Below are the code and all the weights of a small trained network. Each question names an input and a target symbol and asks about switching units off, where a switched-off unit gives its printed mean instead of its output.

import numpy as np


def w(rows, s, z=0):
    codes = np.array(rows[::2]) - 128.0
    scale = np.full(codes.shape[1], s)
    scale[-1] = z or s
    return codes * scale


def f(y):
    return y / 2 * (1 + np.tanh(0.7978845608 * (y + 0.044715 * y**3)))


def softmax(a):
    e = np.exp(a - a.max(-1, keepdims=True))
    return e / e.sum(-1, keepdims=True)


def log_softmax(a):
    a = a - a.max(-1, keepdims=True)
    return a - np.log(np.exp(a).sum(-1, keepdims=True))


def net(x, mask):
    ids = ['ΓΔΛαμξσψω'.index(c) for c in x.split()]
    T = len(ids)
    res = E[ids] + P[:T]
    u = 0
    for l in range(2):
        q, k, v = (res @ M[l].T for M in (Q, K, V))
        z = softmax(np.where(np.tri(T) > 0, q @ k.T / 4**0.5, -1e9)) @ v
        res = res + np.where(mask[u], z, O[l][:, -1]) @ O[l][:, :-1]
        u += 1
        y = f(res @ A[l][:, :-1].T + A[l][:, -1])
        res = res + np.where(mask[u : u + 4], y, B[l][:, -1]) @ B[l][:, :-1]
        u += 4
    return log_softmax(res[-1] @ U[:, :-1].T + U[:, -1])


Q, K, V, O, A, B = {}, {}, {}, {}, {}, {}
E = w([
[123,206,167,94,217,168,108,140],'Γ',
[125,51,182,115,193,82,59,121],'Δ',
[74,123,148,128,131,42,38,170],'Λ',
[206,150,125,186,151,85,22,141],'α',
[92,234,158,188,130,162,113,229],'μ',
[210,113,203,104,204,175,149,92],'ξ',
[163,106,118,252,115,128,160,232],'σ',
[22,121,185,81,101,223,210,153],'ψ',
[142,199,12,161,47,139,154,74],'ω',
],0.011)
P = w([
[84,105,90,183,248,141,112,104],'0',
[152,153,114,61,99,200,87,172],'1',
[73,136,136,189,126,156,104,67],'2',
[189,160,184,57,92,128,129,178],'3',
[78,141,210,211,81,149,115,40],'4',
[189,192,163,43,85,35,156,156],'5',
[60,141,139,192,114,167,89,70],'6',
],0.014)
Q[0] = w([
[179,153,178,57,84,139,73,191],'L0H0',
[192,102,134,65,91,100,181,194],'L0H0',
[102,95,133,161,40,153,80,168],'L0H0',
[125,67,131,172,140,252,91,142],'L0H0',
],0.014)
K[0] = w([
[153,79,136,167,47,180,159,91],'L0H0',
[127,142,130,114,2,151,168,117],'L0H0',
[121,155,91,129,160,190,146,111],'L0H0',
[66,90,33,140,196,178,100,127],'L0H0',
],0.014)
V[0] = w([
[246,88,103,209,108,136,197,120],'L0H0',
[188,84,123,73,178,126,43,30],'L0H0',
[137,110,187,208,166,72,18,235],'L0H0',
[167,254,136,187,126,122,115,127],'L0H0',
],0.0096)
O[0] = w([
[195,15,64,141,185,190,93,158,62],'L0H0',
[252,190,157,170,148,14,173,173,229],'L0H0',
[126,108,129,207,38,172,168,121,255],'L0H0',
[170,159,115,148,77,163,6,85,252],'L0H0',
],0.011,0.0043)
A[0] = w([
[106,175,133,44,81,134,78,142,38],'L0N0',
[214,147,109,92,75,85,194,185,151],'L0N1',
[102,180,111,164,64,127,135,76,4],'L0N2',
[193,113,108,1,128,119,103,223,119],'L0N3',
],0.0098,0.0034)
B[0] = w([
[226,69,172,179,88,83,194,173,201],'L0N0',
[54,181,176,117,101,74,51,205,208],'L0N1',
[143,29,179,132,197,105,88,133,245],'L0N2',
[75,74,86,95,2,197,157,182,215],'L0N3',
],0.0093,0.011)
Q[1] = w([
[134,71,94,37,92,155,46,187],'L1H0',
[211,171,135,69,119,104,127,213],'L1H0',
[152,143,131,254,113,108,109,54],'L1H0',
[222,67,104,7,96,105,244,202],'L1H0',
],0.007)
K[1] = w([
[191,195,158,60,49,140,64,48],'L1H0',
[152,104,117,91,57,53,37,100],'L1H0',
[184,71,105,166,211,104,105,158],'L1H0',
[132,100,163,124,2,109,157,74],'L1H0',
],0.0082)
V[1] = w([
[2,86,70,165,89,115,111,95],'L1H0',
[75,155,170,96,92,100,178,63],'L1H0',
[103,65,154,163,133,99,222,170],'L1H0',
[184,119,49,202,121,50,146,136],'L1H0',
],0.0086)
O[1] = w([
[154,43,166,74,175,137,22,254,2],'L1H0',
[94,124,104,233,226,107,70,178,16],'L1H0',
[201,82,86,170,154,130,207,192,191],'L1H0',
[188,52,191,59,136,131,158,42,180],'L1H0',
],0.0079,0.006)
A[1] = w([
[104,187,65,76,42,63,189,139,183],'L1N0',
[178,163,131,172,113,36,190,70,2],'L1N1',
[167,158,139,214,206,101,148,27,112],'L1N2',
[75,200,254,185,187,45,117,105,133],'L1N3',
],0.0065)
B[1] = w([
[110,63,187,143,248,209,93,117,215],'L1N0',
[214,201,93,113,145,170,82,146,206],'L1N1',
[74,100,154,197,71,198,144,182,214],'L1N2',
[124,110,29,66,136,137,141,123,249],'L1N3',
],0.011,0.019)
U = w([
[55,147,52,162,3,130,129,161,148],'Γ',
[199,174,110,58,109,42,149,234,176],'Δ',
[118,93,185,174,212,56,197,129,220],'Λ',
[160,161,206,169,44,73,152,172,111],'α',
[108,158,207,165,145,110,63,180,99],'μ',
[202,153,126,152,217,141,100,130,66],'ξ',
[151,78,103,47,143,149,149,181,9],'σ',
[146,124,62,80,226,98,85,172,82],'ψ',
[147,168,152,62,162,60,83,102,255],'ω',
],0.0049,0.0076)

Each question gives the input, a string of symbols that net reads in full, and the target symbol t.
The units are the heads (4 rows each of Q, K, V and O) and the neurons (one row each of A and B). Each row of codes is followed by its name. A weight is (code - 128) times the scale printed after its matrix; where a second scale follows, it is the last column's (O, A, B and U).
mask holds one flag per unit, layer by layer, with each layer's heads first. A switched-off unit (its flag False) gives its mean, the last column of its rows in O or B, instead of its output. The means were averaged over made-up inputs and are rounded, as every weight is.
A unit's drop is (log p(t) with every unit on - log p(t) with that unit switched off) / (log p(t) with every unit on - log p(t) with every unit switched off).
The circuit of an input: a set's keep is (log p(t) with only the set's units on - log p(t) with every unit switched off) / (log p(t) with every unit on - log p(t) with every unit switched off). Starting from all 10 units, units are removed one at a time, each time the one whose removal leaves the highest keep (on an exact tie, the one counted first), for as long as the keep stays at least 0.8.
units of the circuit, in order: the units of the circuit, biggest drop first
most important unit: the unit with the biggest drop
k most important neurons: the k neurons with the biggest drops, biggest first
top k neurons in layer l: the k neurons of layer l with the biggest drops, biggest first
input α Γ Γ Λ α ψ Γ, target α: most important unit : L0H0
input ψ Γ Λ Γ ξ Γ ω, target ψ: units of the circuit, in order : (L1H0, L0H0)
input Λ ξ Γ Γ μ, target Λ: units of the circuit, in order : (L1H0, L0H0, L0N2)
input ξ Γ α, target ξ: units of the circuit, in order : (L0H0, L1H0, L1N1)
input ω ω σ, target ω: units of the circuit, in order : (L1H0, L0H0, L1N2)
input Λ ξ ξ Δ ξ, target Λ: units of the circuit, in order : (L1H0, L0H0, L0N2)
input Γ σ Γ Λ, target Γ: 2 most important neurons : (L1N0, L0N2)
input Γ Γ ξ Γ Γ μ, target α: units of the circuit, in order : (L0H0, L0N0, L1N3)
input α ω Δ ξ Γ, target α: 3 most important neurons : (L1N0, L1N2, L1N3)
input μ Λ Λ Γ ω Γ, target σ: units of the circuit, in order : (L0N3, L0H0, L1N0)
input ξ ξ ω μ μ Γ Λ, target ξ: units of the circuit, in order : (L0H0, L1H0, L1N1, L0N3)
input σ ω ψ ξ ξ, target σ: units of the circuit, in order : (L1H0, L0H0)
input α ω α σ, target σ: units of the circuit, in order : (L0H0, L0N3, L1N0)
input α Γ ω, target α: units of the circuit, in order : (L0H0, L1N3)
input ψ ξ ξ, target ψ: top 2 neurons in layer 1 : (L1N2, L1N3)
input Γ Γ ξ, target Γ: 3 most important neurons : (L1N2, L1N0, L1N3)
input Λ Γ ω μ Λ Γ Γ, target Λ: units of the circuit, in order : (L0H0, L1H0, L0N2)
input Γ Γ ξ Λ σ ξ Δ, target Γ: top 3 neurons in layer 1 : (L1N0, L1N2, L1N3)
input Γ Γ ξ Γ Γ, target Γ: units of the circuit, in order : (L1N3, L1H0, L0H0)
input ξ α ω, target ξ: top neuron in layer 1 : (L1N1)
input ξ Γ Γ ξ Γ μ, target μ: 4 most important neurons : (L1N0, L0N1, L0N3, L1N3)
input Λ μ ξ Λ ξ, target Λ: most important neuron : (L0N2)
input μ Γ ξ Γ, target μ: top 2 neurons in layer 1 : (L1N0, L1N3)
input Λ Γ Λ, target Λ: 3 most important neurons : (L0N2, L1N1, L0N1)
input α ξ Γ ω Γ ω ξ, target α: units of the circuit, in order : (L0H0, L1N3)
input ξ ξ Λ Δ, target μ: 4 most important neurons : (L0N3, L0N1, L1N0, L1N3)
input ξ Λ μ Γ Γ, target ξ: 3 most important neurons : (L1N1, L1N0, L0N3)
input Γ Δ Γ ξ α, target Γ: top 2 neurons in layer 0 : (L0N3, L0N0)
